Below are the code and all the weights of a small trained network. Each question names an input and a class and asks about switching units off, where a switched-off unit gives its printed mean instead of its output.

import numpy as np


def w(rows, s, z=0):
    codes = np.array(rows[::2]) - 128.0
    scale = np.full(codes.shape[1], s)
    scale[-1] = z or s
    return codes * scale


def f(y):
    return np.maximum(y, 0)


def log_softmax(a):
    a = a - a.max(-1, keepdims=True)
    return a - np.log(np.exp(a).sum(-1, keepdims=True))


def net(x, mask):
    res = np.array(x, float).reshape(1, 3) / 4 @ E
    y = f(res @ A[0][:, :-1].T + A[0][:, -1])
    res = res + np.where(mask, y, B[0][:, -1]) @ B[0][:, :-1]
    return log_softmax(res[-1] @ U[:, :-1].T + U[:, -1])


A, B = {}, {}
E = w([
[210,142,8,72,142,99,182],'x0',
[249,48,179,155,217,99,74],'x1',
[51,108,49,81,224,62,1],'x2',
],0.0084)
A[0] = w([
[38,165,82,134,64,128,168,156],'n0',
[245,98,206,131,191,110,57,103],'n1',
[158,136,139,123,112,141,95,243],'n2',
[216,152,23,98,125,119,177,132],'n3',
[194,109,144,102,124,125,106,136],'n4',
[129,153,139,136,89,176,167,123],'n5',
[201,156,186,135,81,144,206,124],'n6',
[90,95,109,85,107,110,104,111],'n7',
[127,102,128,145,101,112,120,128],'n8',
[106,123,114,111,156,130,113,208],'n9',
[60,125,249,157,126,153,93,117],'n10',
[68,189,128,83,72,139,124,92],'n11',
[101,124,183,114,111,134,107,103],'n12',
[160,129,168,122,92,93,176,100],'n13',
[166,101,149,135,84,136,161,170],'n14',
[75,107,103,89,108,114,136,122],'n15',
[165,141,48,122,140,134,171,105],'n16',
[109,174,113,123,173,130,70,106],'n17',
[86,127,72,107,168,90,57,105],'n18',
[86,149,198,159,140,118,108,122],'n19',
],0.012,0.011)
B[0] = w([
[135,117,172,171,181,132,217,243],'n0',
[119,105,102,191,145,207,254,247],'n1',
[67,218,239,98,196,15,132,234],'n2',
[132,47,163,67,52,95,143,243],'n3',
[117,132,147,140,135,152,178,183],'n4',
[118,103,101,132,192,138,93,191],'n5',
[79,104,71,129,166,165,24,242],'n6',
[116,109,98,127,156,161,115,163],'n7',
[105,109,125,113,138,120,142,136],'n8',
[68,156,176,122,180,62,75,207],'n9',
[168,55,140,58,52,104,127,224],'n10',
[156,106,109,175,124,198,198,193],'n11',
[147,78,90,116,91,107,141,158],'n12',
[124,96,85,150,154,154,77,171],'n13',
[95,149,123,119,161,99,59,209],'n14',
[120,137,116,156,155,153,161,169],'n15',
[159,66,168,119,65,144,131,187],'n16',
[140,84,75,125,125,169,85,173],'n17',
[124,88,88,133,131,184,22,216],'n18',
[138,86,125,79,84,112,126,182],'n19',
],0.016,0.012)
U = w([
[99,93,86,143,163,154,54,129],'0',
[163,39,180,38,8,82,180,135],'1',
[127,107,146,212,152,173,255,100],'2',
[87,174,215,122,174,17,134,253],'3',
[164,152,121,146,90,105,155,74],'4',
],0.0099,0.0045)

Each question gives the input, the list of numbers given to net, and the class t.
The units are the neurons (one row each of A and B). Each row of codes is followed by its name. A weight is (code - 128) times the scale printed after its matrix; where a second scale follows, it is the last column's (A, B and U).
mask holds one flag per neuron, in row order. A switched-off neuron (its flag False) gives its mean, the last column of its row in B, instead of its output. The means were averaged over made-up inputs and are rounded, as every weight is.
A unit's drop is (log p(t) with every unit on - log p(t) with that unit switched off) / (log p(t) with every unit on - log p(t) with every unit switched off).
The circuit of an input: a set's keep is (log p(t) with only the set's units on - log p(t) with every unit switched off) / (log p(t) with every unit on - log p(t) with every unit switched off). Starting from the 12 units with the biggest drops (on a tie, the unit counted first), units are removed one at a time, each time the one whose removal leaves the highest keep (on an exact tie, the one counted first), for as long as the keep stays at least 0.8.
units of the circuit, in order: the units of the circuit, biggest drop first
most important unit: the unit with the biggest drop
top k neurons: the k neurons with the biggest drops, biggest first
drop of u: that unit's drop, to one decimal
input [-8,-4,-3], class 1: units of the circuit, in order => (n10)
input [3,-8,7], class 2: top 3 neurons => (n0, n11, n6)
input [5,-2,-6], class 0: top 2 neurons => (n6, n10)
input [6,7,-7], class 0: top 3 neurons => (n6, n14, n0)
input [-5,-1,4], class 1: top 2 neurons => (n10, n6)
input [5,-7,-7], class 0: top 4 neurons => (n6, n1, n5, n14)
input [1,3,1], class 3: top 2 neurons => (n11, n0)
input [3,1,0], class 3: top 2 neurons => (n10, n19)
input [-6,-8,4], class 2: top 3 neurons => (n0, n11, n3)
input [-5,-1,-5], class 0: top 4 neurons => (n6, n3, n5, n14)
input [-1,3,-4], class 0: top 2 neurons => (n6, n0)
input [-5,6,-6], class 0: top 4 neurons => (n6, n0, n14, n3)
input [-8,8,-5], class 1: top 2 neurons => (n10, n19)
input [-1,3,1], class 3: top 2 neurons => (n11, n0)
input [-3,-4,0], class 2: top 4 neurons => (n3, n11, n0, n14)
input [-2,1,-1], class 3: most important unit => n3
input [6,8,-8], class 0: top 4 neurons => (n6, n14, n0, n13)
input [5,0,2], class 1: drop of n3 => 0.3
input [-1,4,-1], class 2: drop of n1 => 3.9
input [2,7,4], class 2: drop of n15 => 0.0
input [0,3,-3], class 3: drop of n17 => 0.2
input [1,-3,3], class 3: most important unit => n1
